Below are the code and all the weights of a small trained network. Each question names an input and a class and asks about switching units off, where a switched-off unit gives its printed mean instead of its output.

import numpy as np


def w(rows, s, z=0):
    codes = np.array(rows[::2]) - 128.0
    scale = np.full(codes.shape[1], s)
    scale[-1] = z or s
    return codes * scale


def f(y):
    return np.maximum(y, 0)


def log_softmax(a):
    a = a - a.max(-1, keepdims=True)
    return a - np.log(np.exp(a).sum(-1, keepdims=True))


def net(x, mask):
    res = np.array(x, float).reshape(1, 5) / 4 @ E
    y = f(res @ A[0][:, :-1].T + A[0][:, -1])
    res = res + np.where(mask, y, B[0][:, -1]) @ B[0][:, :-1]
    return log_softmax(res[-1] @ U[:, :-1].T + U[:, -1])


A, B = {}, {}
E = w([
[35,171,255,102,203],'x0',
[139,151,120,121,129],'x1',
[105,78,149,143,126],'x2',
[22,98,38,85,200],'x3',
[219,58,139,67,235],'x4',
],0.0096)
A[0] = w([
[51,169,134,150,33,192],'neuron 1',
[168,118,152,39,175,148],'neuron 2',
[108,162,181,126,172,33],'neuron 3',
[203,55,28,152,90,3],'neuron 4',
[152,130,96,103,115,143],'neuron 5',
[159,115,191,172,111,98],'neuron 6',
[117,160,143,91,156,129],'neuron 7',
[118,155,184,129,161,38],'neuron 8',
[232,34,140,96,245,141],'neuron 9',
[61,84,34,82,207,39],'neuron 10',
[241,105,229,151,84,95],'neuron 11',
[112,133,149,124,160,75],'neuron 12',
[162,151,173,203,89,132],'neuron 13',
[149,110,81,105,82,55],'neuron 14',
[97,147,90,126,151,108],'neuron 15',
[122,113,173,107,141,56],'neuron 16',
[57,140,119,167,45,161],'neuron 17',
[49,146,67,151,132,179],'neuron 18',
[81,72,109,55,132,74],'neuron 19',
[190,139,201,120,101,89],'neuron 20',
[156,190,99,137,130,176],'neuron 21',
[105,122,57,124,216,92],'neuron 22',
[76,168,213,71,170,50],'neuron 23',
[107,100,126,117,147,81],'neuron 24',
],0.012,0.002)
B[0] = w([
[218,142,171,144,112,220],'neuron 1',
[172,139,161,150,104,191],'neuron 2',
[108,98,119,171,149,176],'neuron 3',
[68,85,111,217,163,218],'neuron 4',
[107,106,127,138,133,155],'neuron 5',
[103,123,115,94,121,164],'neuron 6',
[128,111,129,144,128,161],'neuron 7',
[114,88,98,157,127,170],'neuron 8',
[252,175,192,142,109,248],'neuron 9',
[69,137,98,65,105,228],'neuron 10',
[62,145,100,55,120,203],'neuron 11',
[121,122,119,151,127,155],'neuron 12',
[119,138,104,72,134,178],'neuron 13',
[115,113,123,171,150,167],'neuron 14',
[125,125,126,97,115,161],'neuron 15',
[128,120,123,143,137,155],'neuron 16',
[201,152,182,136,151,206],'neuron 17',
[143,141,125,74,113,197],'neuron 18',
[114,138,114,102,127,177],'neuron 19',
[81,123,101,78,124,175],'neuron 20',
[127,114,153,119,126,155],'neuron 21',
[99,136,137,80,127,195],'neuron 22',
[103,99,85,207,145,212],'neuron 23',
[124,134,124,117,137,151],'neuron 24',
],0.021,0.016)
U = w([
[219,187,153,136,138,255],'0',
[77,162,79,37,137,24],'1',
[89,70,74,250,195,92],'2',
],0.011,0.0022)

Each question gives the input, the list of numbers given to net, and the class t.
The units are the neurons (one row each of A and B). Each row of codes is followed by its name. A weight is (code - 128) times the scale printed after its matrix; where a second scale follows, it is the last column's (A, B and U).
mask holds one flag per neuron, in row order. A switched-off neuron (its flag False) gives its mean, the last column of its row in B, instead of its output. The means were averaged over made-up inputs and are rounded, as every weight is.
A unit's drop is (log p(t) with every unit on - log p(t) with that unit switched off) / (log p(t) with every unit on - log p(t) with every unit switched off).
The circuit of an input: a set's keep is (log p(t) with only the set's units on - log p(t) with every unit switched off) / (log p(t) with every unit on - log p(t) with every unit switched off). Starting from the 12 units with the biggest drops (on a tie, the unit counted first), units are removed one at a time, each time the one whose removal leaves the highest keep (on an exact tie, the one counted first), for as long as the keep stays at least 0.8.
units of the circuit, in order: the units of the circuit, biggest drop first
top k neurons: the k neurons with the biggest drops, biggest first
drop when u is switched off: that unit's drop, to one decimal
input [7,-4,6,5,-4], class 2: units of the circuit, in order	(neuron 23)
input [-7,8,-4,7,6], class 1: top 4 neurons	(neuron 10; neuron 22; neuron 23; neuron 1)
input [-6,3,-7,6,2], class 1: top 4 neurons	(neuron 10; neuron 23; neuron 22; neuron 3)
input [6,-1,-1,1,-5], class 2: top 3 neurons	(neuron 9; neuron 23; neuron 3)
input [-4,-8,1,6,5], class 1: top 3 neurons	(neuron 10; neuron 1; neuron 22)
input [7,-3,-1,5,-7], class 0: top 3 neurons	(neuron 1; neuron 4; neuron 17)
input [-8,0,5,-6,-7], class 2: top 3 neurons	(neuron 4; neuron 9; neuron 14)
input [7,4,0,-7,4], class 1: top 3 neurons	(neuron 11; neuron 4; neuron 20)
input [-7,-8,-3,-4,-6], class 2: top 2 neurons	(neuron 4; neuron 9)
input [-5,-2,-1,-7,-5], class 1: top 2 neurons	(neuron 11; neuron 9)
input [-4,1,1,3,-2], class 2: top 3 neurons	(neuron 9; neuron 4; neuron 11)
input [4,2,4,3,-2], class 2: top 2 neurons	(neuron 9; neuron 23)
input [5,-8,-4,-5,3], class 1: top 2 neurons	(neuron 11; neuron 4)
input [7,3,-8,-5,5], class 2: top neuron	(neuron 23)
input [2,2,-8,8,-8], class 0: top 4 neurons	(neuron 1; neuron 17; neuron 11; neuron 20)
input [5,-4,-8,3,3], class 2: drop when neuron 23 is switched off	0.3
input [6,1,0,-8,0], class 1: drop when neuron 11 is switched off	0.2
input [5,3,0,-8,-3], class 1: drop when neuron 13 is switched off	0.0
input [4,8,-5,5,-6], class 0: drop when neuron 1 is switched off	1.0
input [1,-2,-2,-6,3], class 1: units of the circuit, in order	(neuron 11)
